Below is a small trained network, with its code and all its weights. Each question gives an input and a target symbol and asks what happens when units are switched off, that is, made to give their printed mean instead of their output.

import numpy as np


def w(rows, s, z=0):
    codes = np.array(rows[::2]) - 128.0
    scale = np.full(codes.shape[1], s)
    scale[-1] = z or s
    return codes * scale


def norm(h):
    return h / np.sqrt((h * h).mean(-1, keepdims=True) + 1e-5)


def f(y):
    return y / 2 * (1 + np.tanh(0.7978845608 * (y + 0.044715 * y**3)))


def softmax(a):
    e = np.exp(a - a.max(-1, keepdims=True))
    return e / e.sum(-1, keepdims=True)


def log_softmax(a):
    a = a - a.max(-1, keepdims=True)
    return a - np.log(np.exp(a).sum(-1, keepdims=True))


def net(x, mask):
    ids = ['ΓΔΘΞΣβεμπ'.index(c) for c in x.split()]
    T = len(ids)
    res = E[ids] + P[:T]
    u = 0
    for l in range(3):
        r = norm(res)
        for j in range(3):
            rows = slice(2 * j, 2 * j + 2)
            q, k, v = (r @ M[l][rows].T for M in (Q, K, V))
            z = softmax(np.where(np.tri(T) > 0, q @ k.T / 2**0.5, -1e9)) @ v
            o = O[l][rows]
            res = res + np.where(mask[u + j], z, o[:, -1]) @ o[:, :-1]
        u += 3
        y = f(norm(res) @ A[l][:, :-1].T + A[l][:, -1])
        res = res + np.where(mask[u : u + 4], y, B[l][:, -1]) @ B[l][:, :-1]
        u += 4
    return log_softmax(norm(res)[-1] @ U[:, :-1].T + U[:, -1])


Q, K, V, O, A, B = {}, {}, {}, {}, {}, {}
E = w([
[135,183,183,57],'Γ',
[118,181,128,82],'Δ',
[119,168,123,100],'Θ',
[117,124,105,224],'Ξ',
[91,142,206,34],'Σ',
[61,242,54,249],'β',
[140,65,54,159],'ε',
[96,123,42,95],'μ',
[200,160,92,126],'π',
],0.011)
P = w([
[81,253,164,189],'0',
[82,209,130,179],'1',
[91,181,114,162],'2',
[111,148,125,141],'3',
[120,129,127,120],'4',
[132,99,124,94],'5',
[140,82,128,85],'6',
[147,63,129,68],'7',
],0.0057)
Q[0] = w([
[117,155,124,221],'L0H1',
[96,116,216,226],'L0H1',
[212,121,124,140],'L0H2',
[209,128,248,161],'L0H2',
[228,127,197,129],'L0H3',
[97,73,162,81],'L0H3',
],0.012)
K[0] = w([
[121,174,132,178],'L0H1',
[73,163,141,154],'L0H1',
[98,126,173,100],'L0H2',
[137,127,251,141],'L0H2',
[171,176,131,108],'L0H3',
[134,121,131,68],'L0H3',
],0.018)
V[0] = w([
[3,109,190,110],'L0H1',
[20,66,121,149],'L0H1',
[146,111,69,182],'L0H2',
[119,97,113,41],'L0H2',
[43,184,149,135],'L0H3',
[180,175,95,166],'L0H3',
],0.0074)
O[0] = w([
[75,2,187,106,126],'L0H1',
[35,94,126,36,94],'L0H1',
[139,108,161,92,156],'L0H2',
[98,134,55,144,84],'L0H2',
[160,85,160,122,255],'L0H3',
[163,136,78,116,187],'L0H3',
],0.0088,0.0046)
A[0] = w([
[95,63,120,152,2],'L0N1',
[153,72,77,89,50],'L0N2',
[254,73,134,70,133],'L0N3',
[156,48,98,209,133],'L0N4',
],0.0069,0.0028)
B[0] = w([
[68,186,99,195,83],'L0N1',
[183,43,106,140,113],'L0N2',
[164,207,255,149,253],'L0N3',
[203,133,116,110,170],'L0N4',
],0.0081,0.0019)
Q[1] = w([
[130,224,146,50],'L1H1',
[172,106,125,223],'L1H1',
[42,154,146,22],'L1H2',
[177,38,142,234],'L1H2',
[52,2,89,82],'L1H3',
[25,188,90,247],'L1H3',
],0.0083)
K[1] = w([
[161,122,72,112],'L1H1',
[119,107,203,157],'L1H1',
[40,167,121,125],'L1H2',
[210,7,86,128],'L1H2',
[42,81,157,155],'L1H3',
[136,197,214,118],'L1H3',
],0.012)
V[1] = w([
[22,240,89,182],'L1H1',
[120,145,216,146],'L1H1',
[130,148,137,104],'L1H2',
[2,202,172,88],'L1H2',
[126,143,110,77],'L1H3',
[71,165,85,89],'L1H3',
],0.0059)
O[1] = w([
[237,102,213,199,245],'L1H1',
[58,184,179,170,254],'L1H1',
[138,90,155,155,155],'L1H2',
[246,44,163,254,220],'L1H2',
[133,82,78,142,113],'L1H3',
[112,14,90,192,90],'L1H3',
],0.006,0.0019)
A[1] = w([
[116,115,164,100,255],'L1N1',
[73,128,131,254,16],'L1N2',
[155,142,70,243,19],'L1N3',
[71,100,193,143,26],'L1N4',
],0.0078,0.0038)
B[1] = w([
[128,72,153,147,252],'L1N1',
[29,146,185,144,148],'L1N2',
[58,251,154,131,174],'L1N3',
[118,165,225,82,128],'L1N4',
],0.012,0.0031)
Q[2] = w([
[52,58,120,187],'L2H1',
[97,204,121,186],'L2H1',
[231,91,142,221],'L2H2',
[2,139,28,187],'L2H2',
[131,162,190,119],'L2H3',
[134,152,138,243],'L2H3',
],0.01)
K[2] = w([
[126,120,151,48],'L2H1',
[125,181,40,93],'L2H1',
[226,142,106,85],'L2H2',
[88,107,7,183],'L2H2',
[157,141,134,166],'L2H3',
[65,128,130,182],'L2H3',
],0.011)
V[2] = w([
[136,146,82,22],'L2H1',
[127,183,174,130],'L2H1',
[2,131,12,122],'L2H2',
[93,112,140,188],'L2H2',
[224,77,126,62],'L2H3',
[111,59,190,144],'L2H3',
],0.0073)
O[2] = w([
[230,156,216,143,52],'L2H1',
[165,43,56,113,186],'L2H1',
[181,130,221,181,2],'L2H2',
[108,213,128,164,144],'L2H2',
[2,196,122,124,98],'L2H3',
[217,203,114,48,157],'L2H3',
],0.0053,0.0064)
A[2] = w([
[88,204,49,123,86],'L2N1',
[237,136,214,9,1],'L2N2',
[124,205,84,35,99],'L2N3',
[5,220,113,254,21],'L2N4',
],0.0058,0.0066)
B[2] = w([
[167,152,198,230,182],'L2N1',
[119,163,181,255,143],'L2N2',
[141,215,206,156,207],'L2N3',
[76,173,154,228,252],'L2N4',
],0.0098,0.0013)
U = w([
[99,178,171,62,44],'Γ',
[88,104,153,246,189],'Δ',
[174,151,183,124,89],'Θ',
[170,146,189,109,80],'Ξ',
[54,55,226,99,120],'Σ',
[246,66,187,180,95],'β',
[52,201,58,26,108],'ε',
[121,50,33,157,253],'μ',
[255,220,26,154,89],'π',
],0.01,0.0055)

Each question gives the input, a string of symbols that net reads in full, and the target symbol t.
The units are the heads (2 rows each of Q, K, V and O) and the neurons (one row each of A and B). Each row of codes is followed by its name. A weight is (code - 128) times the scale printed after its matrix; where a second scale follows, it is the last column's (O, A, B and U).
mask holds one flag per unit, layer by layer, with each layer's heads first. A switched-off unit (its flag False) gives its mean, the last column of its rows in O or B, instead of its output. The means were averaged over made-up inputs and are rounded, as every weight is.
A unit's drop is (log p(t) with every unit on - log p(t) with that unit switched off) / (log p(t) with every unit on - log p(t) with every unit switched off).
k most important neurons: the k neurons with the biggest drops, biggest first
k most important neurons of layer l: the k neurons of layer l with the biggest drops, biggest first
heads that matter: for each layer, one digit per head in row order, 1 if its drop is at least 0.15 and else 0, layers parted by /
drop of u: that unit's drop, to one decimal
input Ξ β μ Δ π π Σ Γ, target π: heads that matter -> 110 / 000 / 000
input π ε π Ξ, target μ: heads that matter -> 110 / 010 / 011
input π Σ Δ Γ, target Σ: 2 most important neurons -> [L0N3 L1N1]
input Θ Σ Δ, target Σ: heads that matter -> 101 / 100 / 000
input Σ π μ ε Ξ, target μ: heads that matter -> 111 / 010 / 011
input μ Ξ β β β Δ Σ Ξ, target ε: heads that matter -> 000 / 110 / 000
input β ε Σ Θ, target ε: heads that matter -> 111 / 101 / 011
input Δ μ Δ ε Γ, target ε: heads that matter -> 110 / 100 / 001
input Γ ε Γ, target ε: 4 most important neurons -> [L1N3 L0N4 L2N3 L1N2]
input Δ Δ Ξ, target π: heads that matter -> 101 / 011 / 000
input Γ Δ μ Γ, target μ: heads that matter -> 010 / 000 / 000
input Δ β Γ Ξ, target π: heads that matter -> 000 / 010 / 000
input Γ Δ Δ Δ, target Δ: 2 most important neurons of layer 0 -> [L0N3 L0N4]
input π β π Δ, target π: heads that matter -> 100 / 000 / 000
input β Δ Σ Σ Δ, target Σ: heads that matter -> 100 / 000 / 000
input Θ Σ μ Σ ε Θ, target ε: 2 most important neurons -> [L0N2 L2N3]
input β ε π μ, target π: most important neuron of layer 1 -> [L1N2]
input Σ Ξ Δ ε, target ε: most important neuron -> [L0N2]
input β μ π Ξ, target ε: 2 most important neurons -> [L0N4 L1N3]
input Γ β Δ, target β: most important neuron of layer 0 -> [L0N3]
input Γ π Σ Γ Ξ π Γ, target π: drop of L0H1 -> 0.7
input μ μ μ Θ Θ, target μ: drop of L1H3 -> 0.3
input β Ξ Γ π Θ, target π: drop of L0H1 -> 1.6
input Σ Ξ Σ μ Σ μ ε Δ, target μ: 2 most important neurons of layer 0 -> [L0N4 L0N3]
